Below are the code and all the weights of a small trained network. Each question names an input and a class and asks about switching units off, where a switched-off unit gives its printed mean instead of its output.

import numpy as np


def w(rows, s, z=0):
    codes = np.array(rows[::2]) - 128.0
    scale = np.full(codes.shape[1], s)
    scale[-1] = z or s
    return codes * scale


def f(y):
    return y / 2 * (1 + np.tanh(0.7978845608 * (y + 0.044715 * y**3)))


def log_softmax(a):
    a = a - a.max(-1, keepdims=True)
    return a - np.log(np.exp(a).sum(-1, keepdims=True))


def net(x, mask):
    res = np.array(x, float).reshape(1, 3) / 4 @ E
    y = f(res @ A[0][:, :-1].T + A[0][:, -1])
    res = res + np.where(mask, y, B[0][:, -1]) @ B[0][:, :-1]
    return log_softmax(res[-1] @ U[:, :-1].T + U[:, -1])


A, B = {}, {}
E = w([
[31,210,96,160,118,255],'x0',
[238,221,25,129,148,146],'x1',
[149,236,234,128,42,23],'x2',
],0.0078)
A[0] = w([
[224,226,104,161,205,109,122],'n0',
[169,181,28,109,79,126,108],'n1',
[4,26,197,169,88,100,139],'n2',
[112,236,202,123,150,32,161],'n3',
[150,52,93,128,188,158,91],'n4',
[217,211,58,132,104,179,113],'n5',
[182,181,198,125,42,90,84],'n6',
[139,192,181,184,55,80,148],'n7',
[201,87,151,98,175,54,138],'n8',
[62,195,154,143,72,244,163],'n9',
[255,24,148,82,111,49,85],'n10',
[161,192,102,75,126,169,151],'n11',
[159,196,199,91,70,118,86],'n12',
[49,65,203,172,53,136,115],'n13',
[22,75,189,28,65,167,87],'n14',
[49,218,117,170,113,181,125],'n15',
[94,116,92,137,154,162,254],'n16',
[26,217,102,105,80,199,98],'n17',
[121,220,210,179,112,72,101],'n18',
[211,53,150,104,131,105,193],'n19',
[145,170,110,155,122,138,243],'n20',
[45,177,67,146,49,203,86],'n21',
[89,234,167,95,3,108,111],'n22',
[22,83,191,178,126,81,98],'n23',
[92,2,37,110,247,166,119],'n24',
[62,72,245,57,148,167,171],'n25',
],0.0077,0.0099)
B[0] = w([
[250,213,183,37,238,145,193],'n0',
[233,177,128,16,241,84,169],'n1',
[196,247,139,85,186,157,252],'n2',
[64,179,41,183,117,206,247],'n3',
[56,28,22,27,104,162,161],'n4',
[167,228,114,44,178,125,197],'n5',
[90,96,76,53,104,196,195],'n6',
[128,123,52,173,73,196,226],'n7',
[84,105,226,78,2,87,195],'n8',
[57,126,203,95,56,56,244],'n9',
[30,100,160,24,35,42,206],'n10',
[150,149,145,127,137,119,176],'n11',
[106,18,26,77,162,179,179],'n12',
[220,174,124,95,192,131,209],'n13',
[161,191,130,17,206,144,191],'n14',
[41,63,219,40,59,45,208],'n15',
[93,214,150,228,39,174,254],'n16',
[37,46,174,11,89,31,207],'n17',
[71,74,50,108,85,236,206],'n18',
[55,163,163,163,26,55,216],'n19',
[161,220,179,217,90,119,243],'n20',
[70,76,132,32,123,86,190],'n21',
[114,101,24,144,81,166,228],'n22',
[252,171,130,31,214,130,197],'n23',
[85,154,8,115,66,246,234],'n24',
[201,239,127,129,145,145,239],'n25',
],0.0066,0.009)
U = w([
[99,119,54,143,111,197,116],'0',
[83,110,205,92,98,71,123],'1',
[207,172,159,94,177,138,124],'2',
[127,168,192,254,101,141,255],'3',
[136,102,153,152,161,121,92],'4',
[147,85,164,158,145,138,94],'5',
[120,63,142,124,154,132,104],'6',
],0.017,0.0086)

Each question gives the input, the list of numbers given to net, and the class t.
The units are the neurons (one row each of A and B). Each row of codes is followed by its name. A weight is (code - 128) times the scale printed after its matrix; where a second scale follows, it is the last column's (A, B and U).
mask holds one flag per neuron, in row order. A switched-off neuron (its flag False) gives its mean, the last column of its row in B, instead of its output. The means were averaged over made-up inputs and are rounded, as every weight is.
A unit's drop is (log p(t) with every unit on - log p(t) with that unit switched off) / (log p(t) with every unit on - log p(t) with every unit switched off).
most important unit: the unit with the biggest drop
k most important neurons: the k neurons with the biggest drops, biggest first
drop when u is switched off: that unit's drop, to one decimal
input [-7,5,7], class 0: 3 most important neurons -> [n3; n7; n18]
input [-7,-7,8], class 0: most important unit -> n3
input [8,-8,-1], class 1: 4 most important neurons -> [n9; n17; n15; n21]
input [-7,-8,-8], class 0: 3 most important neurons -> [n24; n4; n0]
input [5,-5,0], class 1: 4 most important neurons -> [n9; n17; n15; n0]
input [-8,4,-6], class 1: 2 most important neurons -> [n10; n8]
input [-2,-4,4], class 0: 2 most important neurons -> [n0; n3]
input [-6,6,2], class 1: 2 most important neurons -> [n10; n8]
input [2,6,-5], class 2: 2 most important neurons -> [n1; n0]
input [6,-8,-7], class 2: 2 most important neurons -> [n2; n14]
input [3,1,0], class 3: drop when n10 is switched off -> 0.2
input [-1,-1,-3], class 3: drop when n18 is switched off -> 0.1
input [-7,4,8], class 0: drop when n3 is switched off -> 0.3
input [1,-3,3], class 3: most important unit -> n24
